Below are the code and all the weights of a small trained network. Each question names an input and a target symbol and asks about switching units off, where a switched-off unit gives its printed mean instead of its output.

import numpy as np


def w(rows, s, z=0):
    codes = np.array(rows[::2]) - 128.0
    scale = np.full(codes.shape[1], s)
    scale[-1] = z or s
    return codes * scale


def f(y):
    return np.maximum(y, 0)


def softmax(a):
    e = np.exp(a - a.max(-1, keepdims=True))
    return e / e.sum(-1, keepdims=True)


def log_softmax(a):
    a = a - a.max(-1, keepdims=True)
    return a - np.log(np.exp(a).sum(-1, keepdims=True))


def net(x, mask):
    ids = ['Παεζημτ'.index(c) for c in x.split()]
    T = len(ids)
    res = E[ids] + P[:T]
    r = res
    for j in range(3):
        rows = slice(2 * j, 2 * j + 2)
        q, k, v = (r @ M[0][rows].T for M in (Q, K, V))
        z = softmax(np.where(np.tri(T) > 0, q @ k.T / 2**0.5, -1e9)) @ v
        o = O[0][rows]
        res = res + np.where(mask[j], z, o[:, -1]) @ o[:, :-1]
    y = f(res @ A[0][:, :-1].T + A[0][:, -1])
    res = res + np.where(mask[3:15], y, B[0][:, -1]) @ B[0][:, :-1]
    return log_softmax(res[-1] @ U[:, :-1].T + U[:, -1])


Q, K, V, O, A, B = {}, {}, {}, {}, {}, {}
E = w([
[53,172,65,187,123,134,87,85,157,206,60],'Π',
[95,131,191,149,207,41,201,61,211,112,65],'α',
[134,130,59,142,67,77,223,49,110,80,110],'ε',
[100,39,65,204,216,60,180,178,80,120,47],'ζ',
[133,254,186,223,171,62,94,183,26,56,150],'η',
[180,59,250,60,65,215,192,179,35,182,112],'μ',
[179,55,69,135,179,80,88,112,181,163,173],'τ',
],0.0083)
P = w([
[102,102,140,137,159,135,117,87,98,124,136],'0',
[101,85,150,201,118,164,145,142,155,110,150],'1',
[156,131,136,166,103,95,144,161,149,135,110],'2',
[39,113,113,100,191,144,136,107,88,125,178],'3',
[139,137,108,82,162,93,127,106,107,142,90],'4',
[155,103,158,244,88,131,157,157,164,140,141],'5',
[200,142,119,162,94,49,137,143,156,157,59],'6',
[73,154,99,56,203,75,132,106,69,155,143],'7',
[157,127,110,90,156,90,123,99,106,158,74],'8',
[165,117,134,207,108,94,146,137,158,152,102],'9',
],0.011)
Q[0] = w([
[75,216,158,147,174,114,98,168,49,58,219],'head 1',
[88,103,86,1,202,141,126,51,92,165,108],'head 1',
[122,153,129,98,107,156,93,145,154,77,141],'head 2',
[136,158,142,83,91,171,93,161,146,73,130],'head 2',
[11,131,102,16,221,166,120,91,48,106,221],'head 3',
[77,95,152,223,84,166,161,180,192,101,203],'head 3',
],0.0098)
K[0] = w([
[147,73,203,136,64,231,116,137,105,138,175],'head 1',
[174,125,117,244,113,112,136,131,189,110,92],'head 1',
[124,161,90,163,164,75,103,110,168,116,112],'head 2',
[98,160,71,190,174,77,88,99,185,74,154],'head 2',
[129,95,145,233,90,164,145,160,188,98,152],'head 3',
[11,93,121,91,202,177,117,84,97,78,201],'head 3',
],0.012)
V[0] = w([
[118,219,170,94,93,156,93,56,182,127,197],'head 1',
[96,122,153,157,216,58,178,98,220,87,97],'head 1',
[165,114,191,47,78,181,137,189,71,162,138],'head 2',
[121,136,72,179,180,75,96,91,159,110,134],'head 2',
[71,244,176,214,142,136,92,128,59,86,60],'head 3',
[37,155,2,167,180,138,5,88,239,169,130],'head 3',
],0.0065)
O[0] = w([
[168,136,161,104,142,173,81,56,87,112,106,49],'head 1',
[96,146,151,156,109,113,99,187,123,66,156,253],'head 1',
[186,130,131,125,158,159,125,125,84,112,83,79],'head 2',
[80,127,129,133,103,99,121,130,172,135,195,162],'head 2',
[106,72,160,164,107,37,100,73,126,114,106,123],'head 3',
[138,126,148,2,88,51,139,154,60,160,114,202],'head 3',
],0.0088,0.0058)
A[0] = w([
[122,170,163,64,135,80,157,161,247,114,215,154],'neuron 1',
[125,129,106,154,150,127,149,229,91,107,122,174],'neuron 2',
[190,229,113,43,143,234,166,224,94,150,107,5],'neuron 3',
[123,123,101,115,99,100,27,133,166,214,179,172],'neuron 4',
[41,197,47,139,3,131,146,99,170,106,159,96],'neuron 5',
[28,208,194,113,95,112,134,110,198,202,94,96],'neuron 6',
[101,138,66,209,109,135,133,123,221,51,199,228],'neuron 7',
[101,79,112,112,85,72,23,127,165,146,184,89],'neuron 8',
[160,187,196,128,132,137,19,196,17,11,128,129],'neuron 9',
[47,123,120,141,70,94,52,100,137,166,138,62],'neuron 10',
[167,88,113,47,83,41,83,174,100,141,158,178],'neuron 11',
[78,154,172,85,73,141,136,195,160,178,194,230],'neuron 12',
],0.0058,0.0024)
B[0] = w([
[202,80,191,131,189,122,89,43,163,64,121,255],'neuron 1',
[72,148,105,140,110,123,133,192,124,134,156,203],'neuron 2',
[176,164,253,64,213,164,177,165,215,114,145,149],'neuron 3',
[148,146,86,165,151,200,72,124,159,150,142,212],'neuron 4',
[143,148,105,63,49,148,118,67,75,171,36,210],'neuron 5',
[86,155,205,104,128,144,53,149,167,144,41,196],'neuron 6',
[214,124,99,59,114,133,215,66,83,120,151,242],'neuron 7',
[161,162,95,134,174,206,159,167,164,154,173,230],'neuron 8',
[150,238,133,127,36,175,46,105,84,33,221,166],'neuron 9',
[95,189,115,103,124,199,114,212,158,177,91,203],'neuron 10',
[196,101,55,148,151,173,185,74,120,116,198,249],'neuron 11',
[111,58,107,197,128,117,64,74,127,143,88,247],'neuron 12',
],0.0064,0.0071)
U = w([
[92,155,103,133,111,194,51,165,123,201,39,250],'Π',
[107,46,251,148,180,41,88,50,170,90,55,197],'α',
[165,107,80,28,41,91,205,9,22,126,96,24],'ε',
[22,79,80,171,140,32,210,253,120,160,141,208],'ζ',
[101,196,132,174,82,114,37,150,101,28,184,103],'η',
[152,185,189,36,130,185,208,202,147,138,155,94],'μ',
[197,85,76,179,196,208,108,70,177,120,190,52],'τ',
],0.0055,0.0019)

Each question gives the input, a string of symbols that net reads in full, and the target symbol t.
The units are the heads (2 rows each of Q, K, V and O) and the neurons (one row each of A and B). Each row of codes is followed by its name. A weight is (code - 128) times the scale printed after its matrix; where a second scale follows, it is the last column's (O, A, B and U).
mask holds one flag per unit, heads first, then neurons. A switched-off unit (its flag False) gives its mean, the last column of its rows in O or B, instead of its output. The means were averaged over made-up inputs and are rounded, as every weight is.
A unit's drop is (log p(t) with every unit on - log p(t) with that unit switched off) / (log p(t) with every unit on - log p(t) with every unit switched off).
The circuit of an input: a set's keep is (log p(t) with only the set's units on - log p(t) with every unit switched off) / (log p(t) with every unit on - log p(t) with every unit switched off). Starting from the 12 units with the biggest drops (on a tie, the unit counted first), units are removed one at a time, each time the one whose removal leaves the highest keep (on an exact tie, the one counted first), for as long as the keep stays at least 0.8.
units of the circuit, in order: the units of the circuit, biggest drop first
top k neurons: the k neurons with the biggest drops, biggest first
which heads matter: for each layer, one digit per head in row order, 1 if its drop is at least 0.15 and else 0, layers parted by /
drop when u is switched off: that unit's drop, to one decimal
input α η τ μ, target α: units of the circuit, in order : [head 3]
input τ α η μ, target η: top 2 neurons : [neuron 9; neuron 7]
input μ η τ τ, target α: units of the circuit, in order : [head 3; neuron 11]
input τ Π Π τ α τ μ, target η: units of the circuit, in order : [head 1; neuron 9; neuron 7]
input τ ε ζ α τ Π η μ τ, target α: which heads matter : 011
input τ η τ μ Π τ Π ε, target μ: which heads matter : 011
input μ Π τ τ η α ζ, target α: top 3 neurons : [neuron 8; neuron 10; neuron 11]
input τ ζ ζ τ τ μ α τ ζ, target η: which heads matter : 110
input Π α ζ τ τ τ ε τ μ ε, target μ: units of the circuit, in order : [head 2; head 3; neuron 3]
input τ Π τ τ ζ τ η μ Π, target α: which heads matter : 011
input η ζ μ τ τ ζ τ, target μ: which heads matter : 011
input ζ Π τ α, target α: top 2 neurons : [neuron 1; neuron 6]
input ε α τ α α τ μ τ τ η, target μ: units of the circuit, in order : [head 3; neuron 3]
input τ μ τ τ ζ Π Π, target ζ: which heads matter : 110
input μ Π Π, target τ: units of the circuit, in order : [head 3]
input τ ζ ζ μ, target ζ: which heads matter : 100
input τ μ τ τ α Π Π τ ε α, target μ: top 3 neurons : [neuron 3; neuron 12; neuron 1]
input τ τ ζ Π Π ε μ τ α, target τ: which heads matter : 001
input Π Π τ Π, target Π: top 2 neurons : [neuron 10; neuron 6]
input μ τ α, target τ: top neuron : [neuron 7]
input τ τ α ε ε μ τ τ η, target μ: top 3 neurons : [neuron 3; neuron 12; neuron 1]
input τ Π τ η τ α τ μ ζ, target μ: top 2 neurons : [neuron 3; neuron 12]
input μ τ τ ζ α α α, target η: drop when neuron 11 is switched off : 0.0
input τ μ τ α ζ Π α, target ζ: drop when neuron 6 is switched off : 0.2
input α Π τ μ, target ε: drop when neuron 5 is switched off : -0.1
input α ζ τ μ τ η, target τ: drop when neuron 12 is switched off : -0.1
input ζ Π ε α Π ε Π μ α, target ε: top neuron : [neuron 1]
